Look-ups in named tables: a row name and a column name give one cell, copied from the table.

Table selore
	kibupe	norefi	guvoma	mev
soti	89	34	73	71
mefarop	40	53	63	36
pazito	41	62	20	40
susidod	61	43	46	78
kuz	66	47	93	55
fefuf	37	44	81	62
sor	38	67	58	63
fikud	53	57	64	32

mev of soti: 71
guvoma of fefuf: 81
guvoma of fikud: 64
norefi of kuz: 47
mev of pazito: 40
guvoma of sor: 58
kibupe of sor: 38
kibupe of fikud: 53
kibupe of soti: 89
mev of fefuf: 62
norefi of fefuf: 44
kibupe of fefuf: 37
norefi of fikud: 57
mev of mefarop: 36
Which row has the largest mev? susidod

lovuna:
,vez,lesibog,visira,gug,tur,zalegam,gef,boruzu,zega,besa
vogirol,755,763,625,714,689,623,415,771,577,572
nili,645,505,814,584,584,379,348,465,769,695
gozuk,581,501,767,588,582,465,398,522,700,663
tem,526,659,357,808,479,767,545,879,212,703
med,446,605,481,522,613,808,702,751,459,504
neda,467,445,620,584,472,294,381,375,640,794
tibata,562,616,336,640,615,720,800,694,434,527

What is the tur of med in lovuna?
613
What is the visira of med in lovuna?
481
What is the besa of tibata in lovuna?
527
What is the gef of nili in lovuna?
348
What is the zalegam of neda in lovuna?
294
What is the gug of nili in lovuna?
584
What is the tur of nili in lovuna?
584
What is the vez of tibata in lovuna?
562
What is the besa of vogirol in lovuna?
572
What is the boruzu of tem in lovuna?
879
Row with the largest vez: vogirol

Table megumi
	ful	panor
kimeza	0.365	0.041
rali	-0.157	0.561
nugos	-0.215	-0.081
zop	-0.138	0.803
rifofab	0.188	-0.554
menez	-0.236	0.180
tozusap	0.435	-0.443

rali, panor -> 0.561
kimeza, ful -> 0.365
nugos, panor -> -0.081
tozusap, panor -> -0.443
menez, ful -> -0.236
rifofab, panor -> -0.554
rali, ful -> -0.157
menez, panor -> 0.180
Which row has the largest ful? tozusap

zak =
	tivobub	dofa	lif	ligu	nugila	lifid	tapeki	vur	mavisaf
lomomam	1470	91211	-80443	15706	-30762	86929	-26818	-61927	8341
bemane	-5166	26678	-53412	-6548	-37238	19214	22753	-28566	27043
vubed	-23174	-56126	-7320	2982	-1851	-24437	57803	50459	-10518
dibenut	-3630	12185	45572	-20971	56659	1988	-26959	-10612	-14583
mokefu	15682	9567	-27729	32715	-51171	25306	21605	15702	16404
kobi	-13922	-2517	36758	20081	26478	7286	10704	31134	-23278
gen	21099	28929	-7953	30421	-7273	28264	-19812	-13403	-878
pelaru	2081	19854	31011	-7909	41557	4322	-27624	-18743	-8347

mavisaf of vubed = -10518
mavisaf of kobi = -23278
nugila of bemane = -37238
tivobub of pelaru = 2081
tapeki of pelaru = -27624
ligu of kobi = 20081
lif of dibenut = 45572
mavisaf of gen = -878
nugila of dibenut = 56659
lifid of lomomam = 86929
ligu of pelaru = -7909
tivobub of bemane = -5166
dofa of gen = 28929
vur of mokefu = 15702
nugila of pelaru = 41557

Table zuka
columns: kesipi, tokop
gabiva: [71.19, -97.85]
gisanoz: [35.06, -17.46]
sof: [-27.78, 14.85]
sep: [75.99, 2.41]
rir: [-45.80, 66.40]
kirenit: [-50.18, 57.25]
sov: [-27.72, -16.19]
pag: [30.12, 46.59]
fuvimov: [-13.66, -37.63]
rirador: [38.17, -44.29]
geb: [93.62, 20.12]

tokop of kirenit is 57.25
tokop of rir is 66.40
kesipi of sep is 75.99
tokop of sov is -16.19
kesipi of pag is 30.12
tokop of gisanoz is -17.46
kesipi of sov is -27.72
Row with the largest tokop: rir

rab
cols = seg, nazug, zisis, kaval
mon: [52.941, 43.821, 49.754, 57.912]
vip: [51.444, 36.712, 62.565, 76.582]
tep: [49.572, 36.206, 64.235, 86.399]
tabeb: [50.064, 33.398, 63.653, 84.014]
kirit: [49.419, 47.574, 51.251, 57.961]
bep: [54.564, 45.800, 51.145, 52.778]
nulezol: [48.052, 47.628, 49.342, 54.557]
doki: [48.671, 52.454, 38.493, 31.440]
pabeko: [51.079, 52.111, 41.575, 34.244]
tepul: [43.916, 54.596, 34.740, 20.085]
bisim: [46.675, 56.007, 37.653, 24.608]

seg of mon = 52.941
nazug of tep = 36.206
kaval of pabeko = 34.244
kaval of doki = 31.440
nazug of tabeb = 33.398
kaval of tepul = 20.085
kaval of bep = 52.778
nazug of tepul = 54.596
seg of bisim = 46.675
kaval of mon = 57.912
zisis of vip = 62.565
zisis of doki = 38.493
nazug of bisim = 56.007
seg of tabeb = 50.064
zisis of bisim = 37.653
nazug of nulezol = 47.628
nazug of doki = 52.454
nazug of bep = 45.800
zisis of mon = 49.754
Row with the largest nazug: bisim

Table mekimo
|  | nepo | ziv |
|---|---|---|
| saz | 43842 | 54184 |
| nilemi | 86611 | 47966 |
| los | 24724 | 26798 |
| konu | 49463 | 44166 |
| dabig | 41651 | 42000 |
| bona | 38946 | 51564 |
| gatar | 55499 | 12265 |
| kuz | 47864 | 42807 |
| dat | 50415 | 94734 |

What is the ziv of gatar in mekimo?
12265
What is the nepo of dabig in mekimo?
41651
What is the ziv of kuz in mekimo?
42807
What is the ziv of los in mekimo?
26798
What is the nepo of nilemi in mekimo?
86611
What is the nepo of los in mekimo?
24724
What is the ziv of nilemi in mekimo?
47966
What is the nepo of dat in mekimo?
50415
What is the nepo of kuz in mekimo?
47864
What is the nepo of konu in mekimo?
49463

Table zol
           zut    fut    mim  riditud  nonated  sumivu  zinuseb    zus  vunagu
misupid  -0.14  -0.12   0.29    -0.08    -0.06    0.12    -0.16   0.05   -0.02
bas      -0.10   0.44  -0.17     0.12     0.14    0.74     0.41   0.86   -0.31
sul       0.33  -0.20   0.50     0.27     0.04   -0.84    -0.34  -0.54    0.63
bepoz     0.16   0.22  -0.42     0.80    -0.29    0.10    -0.21   0.63   -0.66
kem       0.31   0.11   0.06     0.04     0.27   -0.08     0.41  -0.10    0.44

kem, zus => -0.10
kem, zut => 0.31
kem, riditud => 0.04
sul, sumivu => -0.84
misupid, vunagu => -0.02
kem, fut => 0.11
bepoz, zus => 0.63
kem, vunagu => 0.44
kem, zinuseb => 0.41
bepoz, sumivu => 0.10
bepoz, riditud => 0.80
sul, zut => 0.33
sul, mim => 0.50
misupid, sumivu => 0.12
sul, fut => -0.20
bepoz, zinuseb => -0.21

nesumo =
|  | dimen | fidu | tefiva | laredus | zunelo | kidit | bot | dovafon | vuvugo | mopeg |
|---|---|---|---|---|---|---|---|---|---|---|
| zevo | 3.76 | 7.90 | 6.05 | 7.47 | 4.33 | 4.06 | 7.45 | 6.34 | 6.19 | 6.43 |
| noki | 7.37 | 0.76 | 4.80 | 6.15 | 7.97 | 5.66 | 2.93 | 5.71 | 4.44 | 6.40 |
| finu | 7.62 | 0.73 | 5.57 | 4.35 | 7.96 | 6.73 | 2.61 | 6.05 | 4.24 | 4.97 |
| pidok | 6.54 | 7.37 | 6.21 | 3.37 | 4.70 | 6.92 | 5.49 | 6.03 | 5.78 | 4.24 |
| rifiga | 6.39 | 2.47 | 4.86 | 6.46 | 7.14 | 5.31 | 4.07 | 5.66 | 5.00 | 6.55 |
| sazir | 6.96 | 1.39 | 4.77 | 6.29 | 7.71 | 5.53 | 3.36 | 5.62 | 4.70 | 6.54 |
| pazudup | 4.96 | 5.48 | 5.94 | 7.39 | 5.32 | 4.25 | 6.09 | 6.36 | 5.39 | 6.29 |

pidok, fidu -> 7.37
pidok, tefiva -> 6.21
pidok, zunelo -> 4.70
zevo, kidit -> 4.06
zevo, vuvugo -> 6.19
finu, laredus -> 4.35
pazudup, bot -> 6.09
pidok, vuvugo -> 5.78
noki, fidu -> 0.76
zevo, laredus -> 7.47
Row with the largest kidit: pidok

nodane:
|  | lero | sol | fas | midez | poga | latu | mut | sutupo |
|---|---|---|---|---|---|---|---|---|
| pesipiz | 70 | 84 | 76 | 94 | 82 | 17 | 63 | 79 |
| figu | 82 | 83 | 90 | 72 | 98 | 42 | 73 | 78 |
| fipib | 80 | 87 | 72 | 78 | 91 | 17 | 63 | 74 |
| tove | 78 | 87 | 12 | 55 | 69 | 68 | 75 | 56 |
| zozun | 84 | 89 | 20 | 54 | 86 | 64 | 63 | 58 |

poga of tove is 69
latu of figu is 42
midez of tove is 55
latu of pesipiz is 17
fas of figu is 90
mut of figu is 73
sutupo of zozun is 58
mut of pesipiz is 63
sol of figu is 83
fas of zozun is 20
fas of fipib is 72
sol of zozun is 89
Row with the largest mut: tove

luvugag:
	deturat	feb	fisize	nes	bofof	damat
supuf	36268	48940	54063	39471	43001	57518
dudekim	12423	52362	53733	20014	35608	54699
rine	55699	39508	66266	36080	53880	66408
gepo	71340	22076	22066	90622	30586	8407
zus	1123	64918	37432	31954	24526	46917

dudekim, damat: 54699
dudekim, deturat: 12423
dudekim, bofof: 35608
dudekim, nes: 20014
supuf, nes: 39471
rine, fisize: 66266
zus, deturat: 1123
rine, damat: 66408
supuf, deturat: 36268
supuf, fisize: 54063

Table nenisi
	raku	zan	mub	lov	led	zuzu	zerago	tefur	bepid	pabu
paraki	2951	4066	3287	7289	6084	2672	3596	5543	6950	950
gon	2905	5883	4621	1755	236	7404	3183	3485	770	7705
bulez	6518	6836	6130	2378	3678	3103	1723	3296	3000	2776
belofa	6850	5217	4997	913	2977	3046	2137	5184	4013	5211
nis	684	1933	3684	5060	5957	2027	5539	4997	4920	1196
defudip	2736	5459	6220	3470	2379	7285	2022	3736	13	6900
pusupo	4204	2043	1280	4335	2831	7500	6908	2423	2415	4124
kes	7711	5189	3809	8592	2985	4747	4651	3797	4602	4859
kekarun	2699	3043	4391	4589	3731	4918	1674	4346	4800	5912
visevub	6232	403	1139	6738	2345	2592	5618	384	3281	4278

zerago of visevub: 5618
led of kekarun: 3731
pabu of kes: 4859
pabu of pusupo: 4124
pabu of gon: 7705
zuzu of defudip: 7285
mub of kes: 3809
zerago of paraki: 3596
zan of gon: 5883
zerago of gon: 3183
tefur of kekarun: 4346
raku of defudip: 2736
tefur of gon: 3485
zuzu of visevub: 2592
zerago of bulez: 1723
Row with the largest tefur: paraki

